In the rows, zero is written as 128.
Here are made-up nodes, facts about them, and rows of numbers that follow some of those facts. Name the node behind each unnamed row.

Facts:
fliskugum(bosesi, graka); fliskugum(bosesi, gokik); fliskugum(bosesi, detra)
fliskugum(bosesi, tano); fliskugum(brefis, tudi); fliskugum(brefis, dafak)
fliskugum(brefis, nuplobo); fliskugum(bregrevu, dukeflum); fliskugum(britri, trebi)
fliskugum(britri, griras); fliskugum(bustil, sabral); fliskugum(datal, skufofan)
fliskugum(datal, stifinil); fliskugum(datrim, flatri); fliskugum(didim, drotro)
fliskugum(didim, sedru); fliskugum(didim, lebretrar); fliskugum(dranim, tuva)
fliskugum(dreflin, drufuflel); fliskugum(dreflin, flestaplol); fliskugum(dreflin, sabral)
fliskugum(dreflin, saros); fliskugum(dreflin, sadi); fliskugum(drogu, klaple)
fliskugum(drogu, dograflur); fliskugum(drogu, brista); fliskugum(droma, foro)
fliskugum(droma, vuga); fliskugum(drutrik, foro); fliskugum(fatin, zetruza)
fliskugum(fatin, brival); fliskugum(fatin, stuske); fliskugum(fistur, flestaplol)
fliskugum(fistur, sagum); fliskugum(fistur, meber); fliskugum(flobreklo, brakik)
fliskugum(fotrim, graka); fliskugum(fotrim, tupas); fliskugum(fuskos, ratrom)
fliskugum(gekle, zastule); fliskugum(gekle, tudrogril); fliskugum(gikli, flestaplol)
fliskugum(gikli, skovur); fliskugum(gikli, rumok); fliskugum(gragar, tano)
fliskugum(gratal, dabro); fliskugum(gratal, stestusos); fliskugum(gretutam, sabral)
fliskugum(grifo, kluko); fliskugum(gronel, gabok); fliskugum(groplin, dukeflum)
fliskugum(groplin, dograflur); fliskugum(groplin, kluko); fliskugum(gupanor, nonil)
fliskugum(klostan, tupas); fliskugum(klumo, flatri); fliskugum(klumo, sosel)
fliskugum(klumo, plitror); fliskugum(klumo, stestusos); fliskugum(legron, gokik)
fliskugum(legron, miplar); fliskugum(lezus, roga); fliskugum(lezus, brista)
fliskugum(lezus, bosol); fliskugum(lolok, flatri); fliskugum(lolok, graron)
fliskugum(mesem, radratra); fliskugum(mesem, stuge); fliskugum(midrak, foro)
fliskugum(midrak, madipli); fliskugum(midrak, drotro); fliskugum(midrak, teplo)
fliskugum(midrak, drobrun); fliskugum(mogra, zastule); fliskugum(mogra, flatri)
fliskugum(mogra, mabre); fliskugum(mogra, plitror); fliskugum(nako, plazun)
fliskugum(nako, zilur); fliskugum(nelu, zastule); fliskugum(nelu, skovur)
fliskugum(pidobro, kleber); fliskugum(pidobro, klistar); fliskugum(pluzem, skimak)
fliskugum(posil, brakik); fliskugum(posil, gatrer); fliskugum(posil, rufak)
fliskugum(puple, fuzen); fliskugum(puple, sosel); fliskugum(sagrem, mabre)
fliskugum(sagrem, meber); fliskugum(sagrem, skimak); fliskugum(sepun, botan)
fliskugum(sipe, gabok); fliskugum(sipe, bosol); fliskugum(trame, tupas)
fliskugum(troskotrun, tranun); fliskugum(vetrek, plazun); fliskugum(vuklam, saros)
fliskugum(zerim, tupas); fliskugum(zerim, gogok); fliskugum(zerim, saros)
fliskugum(ziflovel, zilur); fliskugum(ziflovel, gupem); fliskugum(zureto, drotro)
fliskugum(zureto, botan); fliskugum(zusel, vagratro); fliskugum(zusel, stifinil)
kopel(bosesi, gebon); kopel(botan, nebes); kopel(brakik, zusel)
kopel(brista, skovur); kopel(britri, gokik); kopel(bruril, dafak)
kopel(datal, radratra); kopel(debrer, drufuflel); kopel(dograflur, puple)
kopel(droma, nako); kopel(drotro, kirani); kopel(drufuflel, trupli)
kopel(febris, floskur); kopel(flevupo, stipan); kopel(floskur, zetruza)
kopel(fupladris, bruril); kopel(gabrem, gronel); kopel(gebon, flobreklo)
kopel(grese, fletazam); kopel(gronel, sutrun); kopel(gupanor, lezus)
kopel(kirani, bregrevu); kopel(klagrustas, bosesi); kopel(klaple, duplom)
kopel(kludum, midrak); kopel(kluko, gupem); kopel(letul, nonil)
kopel(mabre, plitror); kopel(madipli, fistur); kopel(midrak, lepaklin)
kopel(migar, groplin); kopel(miplar, migar); kopel(nako, debrer)
kopel(nebes, nuplobo); kopel(nonil, gabok); kopel(planek, tunum)
kopel(plazun, troskotrun); kopel(plida, graron); kopel(plitror, skufofan)
kopel(pluzem, vagratro); kopel(puple, letul); kopel(radratra, tudrogril)
kopel(ratrom, sadi); kopel(rufak, febris); kopel(sadi, trestir)
kopel(sagrem, griras); kopel(sagum, ziror); kopel(sedru, sipe)
kopel(sepun, grese); kopel(sipe, mesem); kopel(skimak, planek)
kopel(skovur, sagum); kopel(stestusos, rumok); kopel(stuge, riples)
kopel(trebi, stuge); kopel(trestir, sosel); kopel(truzar, vuga)
kopel(tudi, sagrem); kopel(tunum, dograflur); kopel(tupas, dranim)
kopel(vagratro, meber); kopel(vetrek, brival); kopel(vilek, trebi)
kopel(vuklam, klumo); kopel(zilur, plida)

Some nodes and their rows:
[123 122 153 145 119 158 103 131 146 138 142 118 120 121 125 121 123 157
 120 113 113 135 133 141 129 132 125] -> bustil
[159 147 111 124 116 135 155 145 128 146  89  95 132 130 117 157 151 105
 174 120 141 134  76 118 113 130 101] -> ratrom
[122 141  92 141 143 104 112 146 105  96  90 149 122 125 126 159 142 102
 138 116 135 133 120 124 134 117 130] -> plitror
[ 97 136 117 126 172 121 110 127 152 125 121 112 112 104 118 126 119 120
 133 114 107 153 163 152 124 112 150] -> klumo
[116 134 110 106 151 103  77 146 133 101 137 137 120 132 127 153 123 127
 139 108 123 141 124 114 126 104 152] -> flatri
[117 119 147 112 134 133 123 108 144 163 127 122 118 127 140  88 119 127
 138 121 130 153 161 109 127 143 137] -> zureto
[138 118 157 137 112 149  85 142 134 115 151 125 128 139 133 139 119 163
 109 110 135 131 103 113 131 119 126] -> saros
[130 129 120 139 128 129 155 123 122 133 112 130 132 120 124 125 135 118
 130 135 128 124 130 142 131 133 117] -> gupanor
[126 143 132 108 119 124 111 143 132 125 159 102 126 144 138 127 121 131
 126 144 121 100 130 118 114 143 157] -> roga
[119 131 119 106 150 112  99 136 140 116 139 129 125 127 127 139 119 129
 134 117 122 138 131 121 125 109 147] -> dabro
[128 120 143 100 126 122 105 121 134 149 138 135 125 141 142 106 120 131
 141 120 138 144 136  91 129 136 138] -> lebretrar
[118 120 146 110 132 131 119 112 141 160 130 124 119 129 141  93 119 128
 139 120 132 150 154 106 127 141 138] -> drutrik
[114  93  75 132  81 118 154 102  63 134 162 126 104 116  94 171 133 130
 111 167 151 153 172 123  87 111  62] -> letul
[ 88  95  54 137 102 109 150  97  61 129 155 115  87  97  81 181 132 118
 110 165 146 174 204 135  76  99  63] -> puple
[136 126 123 131 114 118 138 122 102 139  97 148 130 139 143 117 139 108
 141 127 154 135 127  94 134 147 117] -> sedru
[134 128 113 127 120 124 150 135 112 129 110 154 149 127 126 137 136 118
 138 137 136 110 103 132 138 131 107] -> vagratro
[124 128 132 130 121 135  75 148 136 117 138 136 120 132 129 144 128 147
 132 105 117 133 120 122 131 120 136] -> meber
[127 127 137 112 134 131 119 127 143 135 143 124 129 129 129 121 118 135
 131 126 118 126 128 129 128 123 136] -> sutrun
[123 125 155 124 160 136 141 114 150 126 139  96 132 119 125 113 103 135
 101 131 138 142 132 132 121 108 135] -> legron
[119 125 138 116 139 136 132 119 152 145 143 118 127 118 125 113 117 137
 130 129 111 130 141 145 127 125 134] -> pidobro

Which node is each row?
No name comes twice in this set of rows, the named rows included.
[139 122 157 118 147 131 118 128 136 107 147 108 138 137 132 132 102 145
  95 125 155 136 103 103 123 100 133]  graka
[135 145 114 130 108 117 134 145 103 113 129 120 131 144 136 140 138 113
 127 150 137  95 117 117 120 150 138]  kluko
[115 119 148 115 135 135 125 108 145 165 126 119 117 124 139  87 119 127
 138 121 128 154 163 113 127 144 137]  didim
[121 128 116 140 130 135 168 125 122 142 104 140 143 111 119 123 135 116
 136 139 126 119 124 154 138 137 104]  datal
[168 128 126 142 117 118 165  97 128 125 114 135 107 136 125 125 147 114
 128 127 105 123 138 147 127 114 125]  vetrek
[126 124  96 147 108 119 114 138  94 110 116 147 117 127 119 162 144 122
 130 125 136 134 127 123 123 122 105]  skimak
[118 130 118 117 137 117  73 148 135 109 138 137 118 131 128 150 126 137
 136 105 119 139 125 119 128 112 146]  zastule
[182 126 122 130 107 107 148 106 118 111 122 148 110 152 130 140 149 116
 130 123 113 116 116 125 128 106 127]  plazun
[132 149 114 133 108 120 138 144 105 116 129 112 129 142 136 136 138 112
 125 153 134  93 124 122 117 154 140]  klaple
[124 130 124 101 111 121 108 137 122 125 171 109 122 142 130 138 120 138
 124 147 126 112 134 112 108 130 140]  gabok
[187 128 119 136 104 106 154 105 114 109 113 151 110 153 131 140 151 110
 131 123 113 112 114 127 131 107 123]  zilur
[117 120 130  94 131 131 116 138 143 141 155 141 150 125 125 128 115 144
 141 131 123 119 111 129 133 121 124]  gatrer
[162 125 145 121 128 125 141  93 158 136 143 119 100 135 125 112 130 132
 127 119  89 129 150 149 123 104 142]  ziflovel
[123 105  89 125  94 116 145 113  80 128 153 135 116 126 105 162 134 129
 119 155 146 139 147 118 102 116  82]  nonil

The same nodes again, as new rows of numbers:
Named rows:
[130 142 178 150 111  94 149 153 137 171 132 138 100 129 142 130 135 131
 117 142 134 115 153 131 119 129 127 116] -> mogra
[155 115 166 121 133 145 138 124 108 171 119 157 117 100 122 111 144 114
 129 136 142 122 146 128  93 163 130 110] -> klagrustas
[129 111 108 130 119 111 136 128 122 105 134 129 126 155 113 143 137 131
 114 124 131 132 134 129 102 128 128 124] -> lebretrar
[130 129 156 135 156  99 131 143 132 176 153 129 136 159 122 123 125 115
 138 138 120 114 144 130 143 154 133 121] -> lezus
[122 129  99 109 152 165 132 180 131 123 146 132 147 112 116 112 119  91
  98 139 152 132 139 143 136 159 121 131] -> brista
[120 119 110 132 139 116 120 136 123 143 151 138 149 127 115 136 125 106
 135 144 130 119 135 134 136 140 132 126] -> bosol
[129 129 154 134 158  99 131 145 131 179 154 128 137 159 122 123 124 114
 137 138 120 114 144 129 142 154 133 121] -> drogu
[143 135 140 125 127 137 143 133 127 148 142 141 117 133 117 116 143 128
 120 135 125 113 143 134 122 145 124 116] -> gupanor
[173  94 221 121 139 144 130 110  86 208  94 175 113  74 135 107 143 101
 143 131 166 130 153 123  61 187 139 103] -> gebon
[156 117 191 134 121 122 128 102 111 159 127 152 123 126 134 113 137 123
 141 119 147 125 150 142 116 147 136 116] -> flobreklo
[137 131 139 122 151 136 140 148 131 171 145 137 126 132 111 109 135 111
 125 149 121 114 140 125 126 157 123 113] -> gronel
[ 88 133 109 122 106 148 158 176 157 203 137 186  58 105 119 115 147 150
 155 106  71 100 159 152 108 160 127  98] -> puple
[135 113 104 118 127 139 146 137 125 116 127 133 117 140 104 126 144 125
 105 134 126 129 132 120  91 139 120 117] -> sedru
[135 126 121 132 111 126 128 118 119 118 146 143 133 126 120 133 138 127
 125 130 137 118 140 143 132 128 130 125] -> brival
[139 156 128 141 154 117 129 121 123 136 147 143 139 147 140 136 142 140
 110 134 109 132 146 141 117 149 133 108] -> fotrim
[144 140 150 132 122  97 148 150 110 158 152 137 120 140 111 153 146 140
 113 130 136  95 144 138 140 158 134 132] -> ziflovel
[132 110 102 121 125 131 144 137 125 113 128 131 118 147 106 130 142 128
 107 130 125 130 132 121  90 135 122 118] -> madipli
[132 125 142 127  98  93 142  95 120 110 163 136 136 116 122 138 150 120
 124 146 106 136 131 144 144 137 119 125] -> zetruza
[135 127 123 132 111 128 128 118 119 118 144 143 133 126 119 132 138 125
 124 132 137 118 139 143 132 128 130 123] -> dafak
[134 138 129 125 121 138 137 154 125  98 142 131 135 137 134 129 128 123
  93 117 159 134 146 157 141 141 127 135] -> ziror

Name these rows:
No name comes twice in this set of rows, the named rows included.
[121 121 118 132 143 113 121 138 124 150 152 137 147 132 115 133 125 106
 136 143 128 118 137 134 137 143 132 125]  roga
[140 142  84 121 150 158 136 128 121 129 144 160 131 116 128 132 148 124
 108 150 115 129 138 137 107 144 124 106]  miplar
[120 140 144 147 101 111 123 131 122 119 131 130 136  99 119 129 134 128
 110 138 132 121 139 137 112 133 131 118]  rumok
[139 127 144 114  98 128 150  93 126 112 158 140 127 100 114 111 156 114
 123 154  97 136 129 138 135 142 110 115]  rufak
[131 108  87 117 123 142 144 137 123 103 124 134 121 136 100 130 143 123
 104 134 127 133 129 118  84 134 120 118]  drotro
[140 149 113 136 153 120 132 120 122 135 150 151 134 147 142 143 143 135
 115 136 115 130 145 142 122 141 132 110]  gragar
[138 126 118 123 110 158 130 113 124 116 141 149 128 109 113 112 142 122
 125 135 131 118 138 142 125 128 123 118]  brakik
[126 106  93 129 115 114 133 126 120  96 132 131 130 149 111 146 137 128
 111 123 134 134 130 129  99 125 128 126]  foro
[135 124 121 132 105 133 123 108 120 107 145 145 135 122 119 128 137 125
 129 129 138 120 139 146 134 122 129 124]  stifinil
[124 128 129 142 103 113 139 144 128 139 133 148 114 110 135 143 136 120
 120 148 143 119 144 135 119 117 127 121]  graron
[128 144 173 150 109  97 140 145 132 155 132 130 114 120 132 126 135 132
 113 139 131 116 149 133 117 135 129 116]  nelu
[167 139  77 122 124 148 100 119 131 201 230 142 122 121 106 109 115 137
  94 156  86  63 168 109  60 123 105 180]  debrer

The same nodes again, as new rows of numbers:
Some rows with their names:
[167 156  98 163 104 172  80 101 122 144 151 161  93 145 131 161 177 160
 124 146 109 118 139 130 186 140 152 158  92  90] -> madipli
[175 159 110 177 107 190  82 115 156 180 124 142 102 161 134 156 147 138
 160 140 103 126 153 112 159 152 195 151  95  95] -> sagrem
[172 147 115 167  90 175  68 121 138 156 131 153  79 165 131 176 156 136
 146 118 115 123 140 133 165 176 182 151  87 111] -> mabre
[166 156 136 185  89 151  65 104 153 217 116 138  90 168 152 146 128 160
 145 127 105 122 129 142 150 126 201 173 118  88] -> mogra
[161 140 112 144 101 129  69 106 127 176 125 144  88 161 144 147 162 161
 136 118 117 117 105 150 159 122 169 143 120  92] -> griras
[161 145 114 151 101 136  72 105 133 183 121 143  93 160 147 142 157 161
 140 123 116 120 110 144 158 116 173 149 120  88] -> lepaklin
[167 138 120 163  93 126  89 117 150 188 125 141 108 162 161 121 161 162
 158 120 120 127 119 127 151 110 156 153 110  77] -> trame
[162 163 108 130  85 133  75 115 126 168 121 154  90 147 160 150 156 154
 129 113 142 116 102 152 152 125 160 158 131 105] -> gabok
[167 172  87 162 118 193 104 130 139 164 109 160  99 139 144 144 152 138
 157 142 117 117 135 120 165 129 184 142 105  95] -> sipe
[161 149 114 153 105 137  75 105 136 191 119 138 100 157 148 135 155 161
 141 130 113 121 114 141 155 111 179 150 126  84] -> dranim
[168 151  99 154 108 168  85 122 130 160 127 150  98 150 134 149 168 140
 149 136 112 125 140 127 168 145 176 142 102  99] -> truzar
[163 142 126 159  87 136  60 104 139 183 123 145  81 168 146 158 151 159
 138 111 120 117 108 149 155 134 177 155 113  95] -> tudrogril
[170 149  96 157 112 173  88 124 129 157 126 152  95 153 131 151 166 140
 152 137 109 125 141 125 170 146 177 138  97  98] -> migar
[152 129  91 145  86 178  59 124 106 150 120 152 117 152 129 170 177 148
 162 135 125 143 132 148 176 150 172 127 108  94] -> plazun
[169 153 115 144 129 124  84 102 142 201 123 126  91 158 139 120 153 153
 135 136  97 115 119 132 149 110 193 148 133  88] -> posil
[167 143 113 133 116 114  74 105 130 176 130 135  78 163 138 137 165 151
 126 119 108 112 106 144 155 127 177 140 124  99] -> gatrer
[161 141 114 143  99 129  69 107 128 175 124 143  89 160 145 147 163 159
 135 118 119 118 105 149 158 122 171 144 122  93] -> kleber
[198 177  26 236 108 146  88 120 122 205 156 118  95 161 135 164 144 118
 142 156 130 167 100 125 205 148 150  77  88 144] -> trestir
[165 145 123 147  87 140  61  95 155 177 130 135  96 175 149 159 157 159
 138 109 127 118 104 132 144 134 166 145 113  92] -> rumok
[170 146 114 171  90 163  71 129 122 160 126 159  73 158 134 167 155 138
 145 120 109 125 141 145 172 170 183 157  90 111] -> stestusos

Rows to name:
No name comes twice in this set of rows, the named rows included.
[193 197 116 126  69 158  78 141 114 188 147 139 125 126 150 138 142 125
 144 155 134 149 209 132 156 176 181 211 140 134]  puple
[163 139 113 138 109 125  71 105 128 176 126 138  84 163 139 143 163 156
 133 118 114 116 105 148 157 123 174 140 122  94]  skufofan
[169 152  95 157 104 171  81 108 120 139 148 161  89 148 130 164 177 152
 131 140 109 119 138 131 185 147 153 149  90  96]  botan
[163 150 114 146 117 131  79 105 138 196 120 131  98 157 143 127 155 158
 140 135 105 120 116 138 153 110 188 147 130  86]  zusel
[169 145  95 145 113 164  82 124 123 150 129 150  90 154 126 154 173 136
 147 133 109 124 137 130 170 153 175 133  99 105]  tudi
[162 151 130 138 141 135  72 101 134 186 128 151  93 160 149 122 130 157
 133 107  78 103 140 145 143 116 165 112 139  85]  flobreklo
[146 128 109 143  81 145  52 106 113 178 115 144 113 159 143 157 166 167
 152 123 128 135 105 162 162 118 173 136 127  83]  gupem
[168 166  90 159 116 186  99 127 134 161 112 159  98 143 139 148 156 137
 155 140 115 119 136 121 166 134 181 142 103  96]  gronel
[169 153 123 157  97 151  76  91 181 199 127 122 124 172 156 133 151 161
 155 127 121 123 117 107 133 112 170 146 117  75]  dreflin
[166 139 120 135  84 133  63  97 154 165 135 135  99 175 151 158 169 158
 137 103 135 119  97 128 143 135 150 137 108  91]  sabral
[167 132 122 141  82 126  69 103 157 163 136 138 100 177 154 150 172 159
 145  99 137 121 100 126 145 133 142 139 105  89]  saros
[164 155 135 187  92 145  67 110 144 217 113 142  86 163 152 141 128 160
 144 126 102 123 130 148 155 124 202 176 120  88]  klumo

Now the same nodes, written a new way:
Named rows:
[126 122 129 125 129 124 128 125 129 120 128 129 127 128 129 126 130 125
 129 129 128 128 128 128 130 125 131 128] -> bruril
[170 192 154 176 137 134 133 149 123 186 108 132 138 135 127 135  96 144
 124 134  69 112 152  95 138 127 104 161] -> nonil
[122 138 117 129 124 123 122 134 131 128 127 128 132 124 115 136 148 129
 128 121 132 131 139 139 120 138 132 117] -> sagrem
[146 112 115 127 123 128 138 130 130 122 111 127 130 106 120 128 134 131
 126 134 120 113 125 128 134 135 141 120] -> gupanor
[175 198 155 181 136 133 130 151 123 190 105 132 140 133 124 136 103 147
 124 135  73 109 153  94 136 130 106 161] -> letul
[ 74 101 121 100 113 108 112 171 119 161 197 162 127 171  90 138 122 113
 134 142  78 101  96 159 116 133 115 125] -> skovur
[124 106 195 125 117 138 122 164 139  84 131 103 120 122 118  44 103 167
 139 108 119 132 138  98  86 144 159 193] -> trebi
[132 125 133 125 128 117 128 132 125 127 116 126 130 132 139 112 140 123
 133 127 135 123 120 132 123 137 134 126] -> gronel
[143  96 176 124 110 142 131 166 139  90 115 104 126  97 113  50 110 171
 135 113 113 118 133 102  88 156 167 181] -> vilek
[124 146  59 141 118 194 118 163 121 144 149  97  86 151 139 161 113 135
 107 134 188 148  95 155 110 110 126 110] -> drufuflel
[122 127 127 131 128 124 125 134 135 136 124 131 132 129 118 121 138 135
 127 124 136 135 139 143 116 135 128 117] -> datrim
[123 146 110 125 120 128 124 129 125 120 136 125 128 122 123 148 138 121
 127 123 125 127 131 124 126 133 133 122] -> gretutam
[110 135 145 130 136 120 116 124 127 120 141 128 124 150 133 126 130 120
 132 125 140 137 132 127 128 116 124 134] -> stipan
[122 118 130 125 130 128 130 130 135 135 128 131 129 131 126 118 124 134
 127 127 126 140 134 138 122 129 123 122] -> dabro
[118 142 149 130 135 110 116 133 123 126 123 125 128 154 144 104 149 117
 137 121 153 130 120 134 115 133 130 131] -> groplin
[127 120 130 125 129 127 131 126 129 123 130 128 125 133 130 126 121 125
 128 130 120 131 127 126 133 122 128 130] -> kleber
[135 104 140 125 131 136 131 113 125 124 130 128 135 123 120 150 122 133
 129 123 140 131 115 127 143 127 116 142] -> drobrun
[117 139  93 156 136 183 106 163 122 141 145 100  84 176 145 139 118 131
 112 136 216 148  96 159 110  96 122 121] -> trupli
[116 136 138 109 139 125 107 130 127 125 135 129 118 122 135 124 121 125
 137 126 136 134 144 130 138  98 122 138] -> gupem
[113 140 143 134 136 120 115 125 127 119 138 129 124 147 129 124 137 120
 132 125 145 132 133 127 125 117 127 133] -> dranim

Name these rows:
No name comes twice in this set of rows, the named rows included.
[116 139 146 128 135 112 117 130 124 126 129 126 127 154 144 106 142 117
 136 121 148 134 121 132 119 131 127 132]  bregrevu
[106  75 128  95 112 103 130 174 116 165 158 158 128 157 114 101 120 113
 137 150  76  82  70 159 118 147 125 126]  brista
[123 133 121 131 126 125 123 135 132 131 125 129 131 127 117 132 143 131
 127 123 135 132 137 140 119 135 131 119]  gekle
[115 119 150 127 137 128 120 114 124 120 143 128 130 145 126 141 125 127
 132 120 149 141 122 127 136 119 112 145]  vuga
[111 122 207 130 123 134 107 163 136  84 144 104 120 139 122  44 111 164
 142 102 139 140 143  99  79 141 154 195]  riples
[122 117 131 129 130 122 133 123 130 116 132 127 123 141 127 127 123 119
 128 132 114 130 128 124 136 123 130 129]  vagratro
[130 127 129 145 130 120 127 129 128 115 125 126 126 139 120 128 141 119
 128 133 132 119 128 125 129 127 139 124]  posil
[ 74 105 119 101 112 108 111 171 117 157 198 161 126 170  90 141 125 110
 134 141  81  97  95 157 116 132 118 125]  sagum
[124 134 123 135 126 124 122 137 134 135 123 130 134 126 113 129 149 135
 128 122 141 132 141 144 115 139 131 114]  mogra
[133 127 133 125 128 116 127 135 125 128 112 126 131 132 139 109 145 122
 133 126 138 121 118 134 121 138 135 125]  sipe
[139 118 104 123 117 128 136 133 132 128 114 128 133 105 115 136 138 132
 125 127 113 123 131 137 126 142 137 114]  pluzem
[179 196 151 180 134 135 134 152 123 189 102 132 141 129 123 137 103 147
 123 135  72 107 152  96 137 132 107 158]  tunum

